In the rows, zero is written as 128.
Each row of numbers belongs to one of the nodes below and depends on some of the facts about them. Some rows are named. Which node is each other row?

There are 2 kinds of fact about the nodes: rudrem, fliplirek.
rudrem: uses; fliplirek: is of sort
katrul rudrem pogam, trida, peflek, zanir, gogebrus, gupliflin, zigu, gruflun, skifus, labe
tepenu rudrem brobiple, setre, davam, rustuk, fakla, zoplo, flaplutra, duno, nonol, beplus, laski, bogre
fleplo rudrem ginitrol, trevar, dafil, drivuplo, zota
fluplus rudrem skoskir, debru, pluzak, vive
fada rudrem brobiple, plubul, kluski, mobresker, lemoske, skigrir
dratagran rudrem vibrifom, tromotra, skagas, grusus, neros, lemoske, fligre, stufle
skagrum rudrem bunum, fluplam, dedral, gunor, dadir, skigrir
ribru rudrem drenobi
stufeflu rudrem brutar, plopi, fakla, pepli, nuplar, pladuske
gotuk rudrem trevar, skazuk, truzevok, goni, sketo, lemoske, zistu
vogun rudrem dabrum, vevam, drale, labe
gitrul rudrem gudris, grutestem, dogomo, bogre, debigril
floto rudrem trida, garan, flado, liskodar
dodok rudrem peflek, dedral, zipler, tobupur, drenobi, flabrim
stozan rudrem zanir, skazuk, ploflin, sesu, klubrok, liskodar, kugristu, druse
grubam rudrem birastom, rolu, skazuk, gupliflin, gudris
gema rudrem dimil, ledir, mesu, kino
gralar rudrem dimil, didri, beval, vive, giplobrin, laski, druse
gragru rudrem skalak, skuni, lipunim, voklik, tida
gitul rudrem vegi, sazon, fodrer, garan, traros, kibebi, drenobi
demek rudrem vegi, tromotra, skazuk, vopla, fligre, dragun
zistem rudrem sketo, bozun, dritel
gritrel rudrem gestek, traros, limor
keril rudrem gragro, fodrer, drafel, stinum, tobupur, nonol, brogin
matus rudrem skalak, studritok, kino, testal, skifus
tanir rudrem vegi, peflek, gupliflin, klebra, vive, brogin
gruflo rudrem gogebrus, supir, tida
droflu rudrem kador, noskim, breskom, dabo, temem, liskodar, voklik, skifus, debigril
stuskovo rudrem dige, buklo, senok, truzevok, flaplutra, zigu, tufe
getek rudrem pludro, brutar, notrel, bresta, fotris, kluski, mobresker, pluzak
neze rudrem setre, gitas, lofa, tida, labe
dudri rudrem birastom, stuskistim, skipim, liskodar
listum rudrem garan, rezas, neros, studritok, duno, grutestem, nuplar
drustabal rudrem tratru, stinum, vanon, liskodar, gridra, tida
trobu rudrem skagas, dafil, drivuplo, kino, tobupur
nevo rudrem brobiple, nogrul, gudris, vubar, pluzak, vufil, leplim, dragun, draguses, beplus
daklus rudrem grazuk, vibrifom, plubul, dadir, gitas, traros, vufil, gevin, tida
limur rudrem pludro, pogam, vibrifom, rolu, siflem, nogrul, plaski, zigu, drenobi, limor
braba rudrem danor, peta
tramem rudrem bipegor, trevar, gestek, talabo, supir, vufil, dogomo, bubor
trunil rudrem stuskistim, notrel, truzevok, vanon, kleske, tufe, vive, debigril
denide rudrem sugura, nize, fakla, klubrok
tustik rudrem senok, neros, temem, sketo, stufle, beplus
rede rudrem tromotra, klubri, maste, zirom, goni
mutan rudrem zipan, rezas, skazuk, neros, fozen, putrekla
tadrin rudrem zegre, dogomo, testal, beplus, skuplan
[gridra, katrul, tepenu, zirom, pladuske, beplus, fada, dratagran, peflek, tromotra, tratru, ribru, senok, stufeflu, talabo, peta, studritok, vogun, noskim, nuplar, gitrul, mesu, debigril, ginitrol, sazon, klubri, klebra, didri, bipegor, rolu, tida, setre, trida, dritel, grubam, dogomo, vopla, zipan, kugristu, dimil, gema, sigreba, kador, gragru, traros, testal, beval, buklo, debru, breskom, gritrel, sesu, keril, gevin, pogam, droflu, leplim, fluplam, supir, stuskovo, getek, sketo, lofa, zipler, fakla, neze, dige, bozun, zota, notrel, kibebi, dudri, listum, flaplutra, drafel, zanir, plubul, flitron, vive, bubor, vubar, drustabal, gupliflin, stinum, gudris, brogin, giplobrin, limur, gestek, trunil, gogebrus, drale, mobresker, dabo, tobupur, tustik, plobrek, skazuk, rede, temem, skifus, dabrum] fliplirek a
[kluski, vanon, neros, fluplus, putrekla, siflem, grazuk, drenobi, ledir, gruflun, zegre, trevar, kino, stuskistim, zoplo, brobiple, gragro, skoskir, dedral, kleske, gralar, skuni, bogre, gitul, dragun, truzevok, lipunim, demek, tufe, zistem, flado, gruflo, maste, fozen, rezas, skigrir, gitas, labe, garan, daklus, fotris, ploflin, klubrok, braba, vevam, draguses, pepli] fliplirek b
[fleplo, skalak, grusus, skagrum, vegi, pludro, floto, drivuplo, laski, skagas, birastom, skipim, dafil, nize, limor, fodrer, matus, bunum, nonol, goni, trobu, brutar, denide, bresta, rustuk, tadrin] fliplirek c
[skuplan, davam, gotuk, plopi, pluzak, gunor, sugura, dodok, druse, stozan, plaski, flabrim, dadir, fligre, liskodar, zistu, tanir, voklik, nogrul, vufil, zigu, danor, duno, nevo, stufle, vibrifom, tramem, grutestem, lemoske, mutan] fliplirek d

Named rows:
[111 100 123 131 118 135 137 154  99 112 145 117 133 133 128 123 133 123
 114 141 122 125 128 110 123 142 123 116 143 119 144 129 131 140 105 123
 136 116 142 116 124] : skifus
[110 100 134 123 109 132 127 125  86 132 133 115 139 138 128 123 139 123
 106 142 140 111 127 117 135 140 123 120 130 128 151 106 125 137 112 113
 139 112 112 118 125] : brogin
[ 89 113 135 133 123 126 129 132 125 141 140 113 137 140 125 131 132 122
 114 141 147 125 127 130 128 137 120 109 126 133 156 111 145 142 115 123
 137 120 129 117 109] : buklo
[ 87 114 128 136 122 109 140 129  93 136 124 122 157 174 130 120 124 153
 133 157 156 117 124 127 136 144 114 116 121 141 148 111 149 118 109 120
 123 116 113  97 101] : skoskir
[ 61 124 136 122  86 133 131 118  90 143 134 128 149 167 127 134 142 150
 118 164 167 105 141 128 156 145 104 123 112 124 160 107 136 115 115  85
 146  97 128 114 101] : vive
[ 86 116 139 129 128 123 126 128 120 144 134 111 138 143 122 130 132 127
 115 144 150 125 120 134 129 128 122 112 123 138 156 107 145 141 119 122
 139 118 126 109 112] : leplim
[108 104 130 124 124 111 142 135  76 148 123 123 153 167 135 104 123 149
 119 153 149 107 125 109 137 139 119 113 119 136 141 128 137 126 109 119
 121 123 116 107  91] : kleske
[101 123 148 116 125 135 147 122  79 158 121 120 168 141 140 119 127 129
 117 150 161 109 145 118 123 134 122 119 120 139 131 126 126 123 129 117
 122 134  94 121 100] : brutar
[114  97 127 140 141 115 140 134  79 144 120 121 154 144 117 125 123 144
 115 141 135 108 114 128 119 158 132 124 128 142 135 111 127 152 111 125
 123 123 113 102 106] : maste
[110 117 127 141 153 118 132 124  79 141 118 116 146 164 132 107 126 142
 114 139 138 114 113 116 123 122 132 113 120 148 130 118 122 153 117 140
 134 115 105 112 105] : putrekla
[114 100 136 115 115 124 149 112  96 149 110 106 110 158 147  97 123 137
 119 157 154 121 122 100 136 128 112  96 135 128 129 128 138 124 111 130
 117 143 114 137 101] : danor
[106  98 124 131 130 103 128 123 100 143 121 115 143 168 142  97 123 139
 133 147 153 126 112 111 140 129 117 107 119 142 148 111 152 127 111 139
 122 136  99 104  95] : siflem
[112  95 144 135 125 118 120 128 151 145 137 110 122 140 140 128 134  95
 130 151 159 141 107 141 131 132 124 107 130 143 171  90 158 136 113 142
 130 136  88 120 133] : traros
[ 86 122 132 143 125 117 112  91 116 138 126 129 149 146 129 141 137 124
 128 139 156 133 140 137 145 146 139 130 141 136 135  98 134 149 113 144
 119 137  97 121 104] : vegi
[ 89 158 142 140 137 163 154 172 151 183 123 186  98 116 142 142 165 142
 140 161 109 102 190 184 151 143 110 123  95 127 135 120 144 106 106 105
 156 109 167  96 157] : gitrul
[164 151 116 116 155 157 163 153 107 108 107 156 138  61 161 118 164 135
 149 127  39 157 181 135 138 139 109 139 126 102  71 120 139  94 125 130
 141 162 132  89 174] : trobu
[159 165 117 126 156 177 169 181  93 120 117 176 151  82 163 128 170 128
 145 144  67 117 174 141 113 128 117 137 128 122  78 136 128 103 123 129
 148 129 134  96 182] : matus
[100 107 133 134 132 122 127 149 148 140 146 108 123 148 140 120 124 103
 135 150 154 140 118 122 124 117 112  96 127 140 162 121 161 131 109 142
 128 133 123 119 113] : lofa
[ 97 120 130 138 139 116 140 137  86 142 123 121 163 158 123 133 126 150
 123 153 151 109 119 138 123 144 124 115 117 148 145 112 139 134 118 126
 123 110 117  92 109] : bogre

Name these rows:
No name comes twice in this set of rows, the named rows included.
[103 139 122 128  83 166 134 107 126 173 101 196  74 150 164 125 175 163
 153 174 137 107 176 148 191 137 114 130 123 115 124 105 135  94  96 108
 145 119 117 115 148] : tanir
[ 92 167 134 131 117 159 152 145  97 181 106 194 138 154 160 131 167 176
 155 179 143  79 173 169 163 131 106 129  85 140 133 106 137  86 114  98
 152  94 116  80 148] : fluplus
[126 135 123 132 126 159 134 149 143 134 126 178 104 101 155 144 177 132
 149 150  95 127 161 164 151 138 116 132 120 123 128  90 143 109 109 126
 157 122 133  99 178] : keril
[125 163 136 132 149 175 153 166 101 183 109 189 132 114 157 130 168 138
 140 153 127  94 188 158 137 135 127 136 112 138 100 127 117 114 116 123
 148 119 117 109 156] : denide
[153 122 112 119 151 124 145 136  56  85 121  93 180 124 139 105 133 153
 118 133  97 134 108  93 111 121 109 118 131 124 106 110 134 120 131 132
 135 121 117  95 139] : kino
[135 122 138 124 142 143 152 164  73 122 132 119 174 123 144 122 126 112
 121 141 134 117 125 109 101 135 132 117 148 138 116 138 122 136 119 126
 120 135 105 118 126] : skalak
[129  83 127 112 104 121 139 113  85 110 127 102 140 104 123 117 141 120
 110 136  98 136 119 108 130 157 115 124 137 108 134  98 133 134 117 112
 140 140 106 118 134] : tobupur
[ 98 107 120 137 116 118 126 149  68 136 130 135 150 177 134 106 125 153
 116 148 156  93 136 106 132 155 128 119 126 136 135 138 126 138  99 119
 130 103 128 112  95] : stuskistim
[ 91 147 152 133 124 151 150 159 154 196 114 179 104 121 145 146 166 142
 147 174 132 102 189 191 162 148 109 120  86 136 152 103 162  94 114  98
 155 122 135  92 150] : getek
[149 152 121 120 141 172 153 163 104 124 122 165 123  85 152 127 171 144
 134 142  64 119 166 147 136 128 112 138 116 113 105 110 134 104 122 113
 165 112 143  92 185] : gema
[ 80 123 145 120 105 128 150 105 115 160 114 114 131 164 132 131 126 164
 125 180 192 112 129 136 142 139 100 105 126 137 153 114 160 112 117 105
 114 124 112 112  95] : pluzak
[141 105 148 126 134 149 147 162 167 193 115 171  75 110 171 111 164  96
 149 161 115 124 157 159 150 122 119 112  96 137 142  98 150  97 103 129
 147 151  98 116 166] : gritrel
[114 140 130 124 106 145 162 163  92 174 110 188 118 149 159 111 157 171
 150 170 111  97 186 141 164 147 101 132  93 118 116 126 136  80  97  91
 142 117 133  85 132] : gralar
[104 148 155 127 137 153 175 148 149 211  89 175  77 125 152 132 154 159
 137 183 138  99 172 185 154 130 104 105  94 140 137 121 157  89 114 106
 135 140 131 108 144] : nevo
[138 122 127 137 133 137 157 172 115 183 106 178 103 134 160 101 152 143
 145 161 108 110 171 144 149 140 116 121  96 128 121 124 142  96  96 120
 140 137 124  98 142] : braba

The same nodes again, as new rows of numbers:
Some rows with their names:
[113 146 118 122 143 138 108  97 133 134 109 116 119  99  98  99 153  86
 137 124 148 126 151 124 124 109 131 128 166 142 135 119 115 156 109 145
 112 122  97 133  94 157 181  97 125] : beval
[115 145  95 120 140 126 110 100 140 140 101 118 114  87  88  97 158  99
 131 135 145 131 148 121 129 108 123 120 162 127 132 115 115 161 105 148
 102 126 108 139  90 150 172 108 127] : zota
[125 137 107 130 140 111 104  92 159 180  93 101 111  87  95 103 150  98
 139 126 154 132 148 124 116 121 130 119 149 132 141 112 122 153 133 146
 110 152 106 138  97 180 163 107 124] : grusus
[146 116 173 143 162 154 106 111 124 142  87 102  78 100 104 114 158  95
 142 152 147 147 120 128 147 114 152 107 163 163 143 144 127 136  94 171
  68 123 103 115 107 154 151 150 109] : liskodar
[127 173  99 128 120 125 106 101 176 202  98 126 119  96  91  86 151 111
 126 145 157 117 127 131 151 107 134 143 131 121 129 122  95 175  83 153
 118 135 117 149  98 162 135 109 116] : kino
[ 85 189 121 139 144 149  88  81 178  68 135 130  98 114  84  87 174 141
 126 123 156 122 128 124 134 106 103 162 134 147 131 150  87 148 152 174
 125 103  77 138  60 121 158 158 148] : gema
[119 144 113 132 131 128 112 109 156 208 107 122 126 115  95  94 154  82
 138 119 150 121 133 132 127 115 137 125 139 151 140 138 109 165 111 151
 112 133 130 135 115 178 166 100 118] : zoplo
[114 165 115 119 156 131 100  99 140 130  94 120 114 110 100  93 147 102
 127 127 145 126 157 132 131 113 138 129 138 146 126 124 105 152 125 151
 115 131 118 134  96 144 166 106 120] : studritok
[118 147 118 126 122 133 112 115 157 177 111 119 122 104  91  91 152  83
 137 118 155 122 131 129 127 118 136 120 153 136 147 134 108 180 102 142
 110 126 122 128 116 176 158 115 122] : dedral
[134 135 106 136 135 123 117 107 139 147 122  97 115  95  94 101 159  45
 140 128 159 128 150 130 117 113 143 101 150 155 137 138 120 156 129 149
 109 130 130 133 115 152 162 111 122] : nogrul
[ 99 166 123 151 137 150 111  81 166  43 175  84 104 130  99  90 183 109
 155 122 183 116 123 127 103 114 125 147 119 168 148 166 110 140 158 181
 137  81  49 132  84 135 159 155 145] : tanir
[121 135 119 130 135 132 112 107 155 189 108 119 114 107  97  92 155  95
 144 128 150 125 129 130 128 117 139 125 140 156 146 141 117 166  95 152
 109 127 119 134 115 180 163 107 117] : ploflin
[116 138 110 122 147 135 110 101 133 143 105 115 117 101  94 100 155  87
 139 126 145 130 151 127 123 111 132 125 163 141 136 122 116 158 113 145
 107 121 107 133  95 154 181  99 127] : buklo
[135 135 104 134 132 124 112 107 141 149 117  95 111  91  96 105 156  59
 138 131 160 129 150 131 121 114 144 101 150 154 137 130 116 157 123 151
 105 129 121 131 113 153 155 119 123] : plaski
[143 145  96 129 131 107 106  92 171 175  90 101 104  66  81  99 156 102
 122 146 155 130 136 120 140 109 123 124 159 108 137  98 112 164 110 150
 105 153 103 149  81 169 145 120 129] : drivuplo
[ 68 170 117 156 154 145  83  99 179  76 130 145 113 137  90 104 165 135
 140 129 157 140 124 117 128 113 108 170 153 148 133 170 107 126 183 177
 111 107  84 121 109 112 179 163 140] : gragru
[ 69 146 102 159 123 130  92 117 206 125 143 148 122 127  79 103 173 106
 146 105 160 135 109 118 113 122 101 148 147 158 151 196 111 151 181 162
 112 115 121 122 135 141 177 170 147] : daklus
[ 67 176 114 144 151 143  89  90 177  63 147 127 112 135  95  93 169 136
 146 118 162 127 132 123 110 116 111 162 135 157 139 165 105 134 179 176
 130  97  78 126  97 125 180 147 145] : vogun
[125 131 119 133 134 133 119 107 156 185 109 117 121 104  94  94 159  82
 142 130 150 122 126 128 126 113 136 126 151 148 143 138 117 168  96 151
 108 127 121 139 111 180 169 102 119] : kleske

Name these rows:
No name comes twice in this set of rows, the named rows included.
[113 154 133 126 153 148  96  98 133 155 112 123 115 109 101 100 146  69
 128  97 142 125 159 131 125 113 135 128 166 150 134 118 100 147 128 140
 115 135 129 127  83 162 180 103 122] : fakla
[ 68 147 122 150 140 159  81  91 172  81 155 137  95 106  82  97 177  88
 135  86 145 130 131 122 108 114  89 137 171 169 150 158  96 129 173 151
 125 113 119 125  56 145 188 155 158] : fada
[103 136 103 131 138 132 101 104 137 140 113 124 121  95  93 106 151  74
 137 116 145 135 153 120 121 113 123 117 188 135 140 123 116 150 127 135
 110 127 124 127 103 157 186 104 128] : plubul
[ 84 143 113 131 170 134 110  84 161  43 141 109  94 141  96  85 189 163
 155 125 156 125 130 122 103 115 110 144  88 184 143 182 119 149 159 188
 119  84  55 136  90 131 190 138 145] : grubam
[ 99 155 139 152 144 137  89  91 194 101 131 112 101 110  81 102 172 109
 131 100 159 130 126 122 108 121 101 144 147 149 151 152 103 143 189 162
 116 135  94 128  71 155 165 173 154] : skagrum
[108 135  83 128 142 116 109 110 146 144 100 124 127 100  90 108 156  89
 137 140 151 137 150 118 127 109 131 129 171 133 130 134 125 155 133 150
 103 122 113 137 131 140 188  99 123] : supir
[144 135  97 120 159 110 123 108 142 124  97 113 126 113  84  98 167  83
 120 128 137 121 154 128 130 104 129 119 128 153 122 144 120 164 146 158
  96 128 120 151 106 133 189  93 120] : dogomo
[ 75 149 163 153 162 160  83 101 166  61 121 138  91 123  91 112 172 145
 142 129 151 146 111 117 135 115 107 157 168 159 145 176 110 128 162 182
  91 100  76 117 100 122 180 181 140] : drustabal
[144 144 113 134 148 121 113 103 141 155 113  97 106 105 100  96 155  58
 136 124 153 126 152 138 129 113 149 103 122 169 129 142 118 149 131 158
 105 143 137 134 109 150 156 112 115] : grutestem
[114 134  87 137 128 121 108 109 144 156 121 101 109  88  94 104 151  58
 146 125 160 137 153 127 117 116 136  98 149 154 140 129 121 153 126 140
 109 131 137 126 119 152 159 118 125] : vibrifom
[ 86 152 132 140 157 151  98  86 165  49 140 123  97 123  88  92 181 123
 140 112 149 126 126 122 113 111  98 143 137 171 144 170 106 141 168 172
 120 100  85 134  70 133 186 149 149] : stuskovo

